Below is a small trained network, with its code and all its weights. Each question gives an input and a target symbol and asks what happens when units are switched off, that is, made to give their printed mean instead of their output.

import numpy as np


def w(rows, s, z=0):
    codes = np.array(rows[::2]) - 128.0
    scale = np.full(codes.shape[1], s)
    scale[-1] = z or s
    return codes * scale


def f(y):
    return y / 2 * (1 + np.tanh(0.7978845608 * (y + 0.044715 * y**3)))


def softmax(a):
    e = np.exp(a - a.max(-1, keepdims=True))
    return e / e.sum(-1, keepdims=True)


def log_softmax(a):
    a = a - a.max(-1, keepdims=True)
    return a - np.log(np.exp(a).sum(-1, keepdims=True))


def net(x, mask):
    ids = ['βγδεζηθλμξπτφω'.index(c) for c in x.split()]
    T = len(ids)
    res = E[ids] + P[:T]
    u = 0
    for l in range(2):
        r = res
        for j in range(3):
            rows = slice(2 * j, 2 * j + 2)
            q, k, v = (r @ M[l][rows].T for M in (Q, K, V))
            z = softmax(np.where(np.tri(T) > 0, q @ k.T / 2**0.5, -1e9)) @ v
            o = O[l][rows]
            res = res + np.where(mask[u + j], z, o[:, -1]) @ o[:, :-1]
        u += 3
        y = f(res @ A[l][:, :-1].T + A[l][:, -1])
        res = res + np.where(mask[u : u + 4], y, B[l][:, -1]) @ B[l][:, :-1]
        u += 4
    return log_softmax(res[-1] @ U[:, :-1].T + U[:, -1])


Q, K, V, O, A, B = {}, {}, {}, {}, {}, {}
E = w([
[139,122,119,140],'β',
[232,136,86,29],'γ',
[135,127,120,142],'δ',
[188,132,156,195],'ε',
[141,138,121,144],'ζ',
[68,66,167,87],'η',
[146,129,117,140],'θ',
[64,152,132,248],'λ',
[138,134,124,143],'μ',
[60,105,85,129],'ξ',
[95,195,75,141],'π',
[144,129,116,142],'τ',
[168,192,125,154],'φ',
[148,139,119,145],'ω',
],0.016)
P = w([
[219,237,217,14],'0',
[194,195,154,85],'1',
[171,156,105,117],'2',
[172,78,55,156],'3',
[166,26,2,187],'4',
[204,32,5,204],'5',
],0.0034)
Q[0] = w([
[125,149,3,216],'L0H0',
[137,116,116,230],'L0H0',
[98,147,121,88],'L0H1',
[127,106,100,63],'L0H1',
[80,84,145,51],'L0H2',
[155,59,228,66],'L0H2',
],0.033)
K[0] = w([
[95,122,55,252],'L0H0',
[179,108,69,156],'L0H0',
[140,180,89,83],'L0H1',
[148,120,108,93],'L0H1',
[233,135,105,97],'L0H2',
[213,160,211,56],'L0H2',
],0.029)
V[0] = w([
[2,227,43,74],'L0H0',
[101,123,224,153],'L0H0',
[110,123,18,51],'L0H1',
[146,128,161,92],'L0H1',
[84,111,103,143],'L0H2',
[12,65,128,164],'L0H2',
],0.0058)
O[0] = w([
[31,120,11,132,143],'L0H0',
[159,65,88,176,199],'L0H0',
[84,45,2,209,2],'L0H1',
[113,159,116,132,241],'L0H1',
[121,157,124,193,90],'L0H2',
[52,187,170,203,9],'L0H2',
],0.0049,0.0005)
A[0] = w([
[66,181,171,205,169],'L0N0',
[67,138,181,188,175],'L0N1',
[166,153,212,252,217],'L0N2',
[84,2,148,114,4],'L0N3',
],0.0092,0.0029)
B[0] = w([
[139,4,27,177,184],'L0N0',
[166,44,28,155,165],'L0N1',
[94,3,161,215,254],'L0N2',
[145,44,210,89,207],'L0N3',
],0.007,0.0049)
Q[1] = w([
[189,116,211,119],'L1H0',
[150,151,94,252],'L1H0',
[193,134,139,118],'L1H1',
[79,218,116,93],'L1H1',
[174,91,195,134],'L1H2',
[132,211,169,161],'L1H2',
],0.032)
K[1] = w([
[147,62,199,177],'L1H0',
[24,118,92,229],'L1H0',
[192,114,116,89],'L1H1',
[122,253,183,165],'L1H1',
[146,172,160,69],'L1H2',
[107,230,155,169],'L1H2',
],0.027)
V[1] = w([
[21,147,136,93],'L1H0',
[126,194,38,161],'L1H0',
[115,131,91,104],'L1H1',
[7,104,227,130],'L1H1',
[109,147,114,170],'L1H2',
[124,142,132,131],'L1H2',
],0.014)
O[1] = w([
[104,93,59,141,3],'L1H0',
[150,176,58,102,26],'L1H0',
[134,110,115,124,108],'L1H1',
[12,153,96,117,248],'L1H1',
[149,102,99,127,34],'L1H2',
[134,127,123,139,86],'L1H2',
],0.011,0.0059)
A[1] = w([
[141,248,116,160,114],'L1N0',
[154,100,158,63,135],'L1N1',
[99,103,142,127,3],'L1N2',
[143,164,78,133,164],'L1N3',
],0.017,0.0058)
B[1] = w([
[128,7,167,31,213],'L1N0',
[102,113,90,158,235],'L1N1',
[169,155,97,95,244],'L1N2',
[116,235,164,160,229],'L1N3',
],0.016,0.011)
U = w([
[124,144,93,121,101],'β',
[170,140,69,134,142],'γ',
[125,151,102,119,107],'δ',
[104,162,177,176,96],'ε',
[130,143,99,117,145],'ζ',
[3,116,105,113,234],'η',
[128,149,98,112,79],'θ',
[81,100,64,187,83],'λ',
[128,149,103,121,114],'μ',
[104,183,71,172,205],'ξ',
[151,203,120,54,108],'π',
[130,143,94,114,122],'τ',
[158,121,136,59,2],'φ',
[135,143,110,109,128],'ω',
],0.0074,0.0048)

Each question gives the input, a string of symbols that net reads in full, and the target symbol t.
The units are the heads (2 rows each of Q, K, V and O) and the neurons (one row each of A and B). Each row of codes is followed by its name. A weight is (code - 128) times the scale printed after its matrix; where a second scale follows, it is the last column's (O, A, B and U).
mask holds one flag per unit, layer by layer, with each layer's heads first. A switched-off unit (its flag False) gives its mean, the last column of its rows in O or B, instead of its output. The means were averaged over made-up inputs and are rounded, as every weight is.
A unit's drop is (log p(t) with every unit on - log p(t) with that unit switched off) / (log p(t) with every unit on - log p(t) with every unit switched off).
The circuit of an input: a set's keep is (log p(t) with only the set's units on - log p(t) with every unit switched off) / (log p(t) with every unit on - log p(t) with every unit switched off). Starting from the 12 units with the biggest drops (on a tie, the unit counted first), units are removed one at a time, each time the one whose removal leaves the highest keep (on an exact tie, the one counted first), for as long as the keep stays at least 0.8.
units of the circuit, in order: the units of the circuit, biggest drop first
k most important neurons: the k neurons with the biggest drops, biggest first
k most important neurons of layer l: the k neurons of layer l with the biggest drops, biggest first
which heads matter: for each layer, one digit per head in row order, 1 if its drop is at least 0.15 and else 0, layers parted by /
input ξ η η φ ε μ, target ε: 2 most important neurons -> (L0N2 L1N0)
input ξ φ π φ φ, target π: 2 most important neurons -> (L1N3 L1N0)
input ξ π η η ω, target η: 3 most important neurons -> (L1N0 L0N3 L1N2)
input ε μ ζ, target ε: which heads matter -> 100 / 100
input φ γ π φ θ, target π: which heads matter -> 100 / 100
input φ γ δ, target γ: units of the circuit, in order -> (L1H1 L0H2 L1N1)
input π π μ, target π: 3 most important neurons -> (L1N3 L0N2 L0N3)
input η γ ε φ, target ε: which heads matter -> 100 / 100
input η λ π φ, target φ: units of the circuit, in order -> (L1H0 L0N1 L0N0 L1N0)
input ξ ζ φ φ, target ξ: 3 most important neurons of layer 0 -> (L0N2 L0N3 L0N0)
input φ η π η ζ δ, target η: 3 most important neurons -> (L1N0 L0N3 L1N2)
input η η μ, target η: units of the circuit, in order -> (L1H1)
input ε ξ φ, target ξ: which heads matter -> 101 / 111
input ε ω δ, target ε: units of the circuit, in order -> (L1H0 L0N2 L0H0)
input η ε ω, target ε: units of the circuit, in order -> (L0N2 L1H0 L0H0)
input η η η η φ τ, target η: which heads matter -> 000 / 110
input ξ γ φ, target γ: which heads matter -> 001 / 010
input δ φ η λ, target λ: 2 most important neurons of layer 1 -> (L1N3 L1N2)
input η ζ ξ η θ, target η: 3 most important neurons -> (L0N3 L1N0 L1N2)
input η η ζ, target η: 2 most important neurons of layer 1 -> (L1N2 L1N0)
input π η μ η ω π, target π: which heads matter -> 000 / 100
input η η β γ β ζ, target γ: which heads matter -> 000 / 010
input ε π β, target π: 2 most important neurons -> (L0N3 L1N3)
input δ η π β, target π: which heads matter -> 100 / 100
input τ η π ε δ, target ε: units of the circuit, in order -> (L0N2 L0H0 L1H0)
input θ τ η γ δ, target γ: which heads matter -> 011 / 010
input π η π ε ζ τ, target ε: 2 most important neurons of layer 1 -> (L1N0 L1N1)
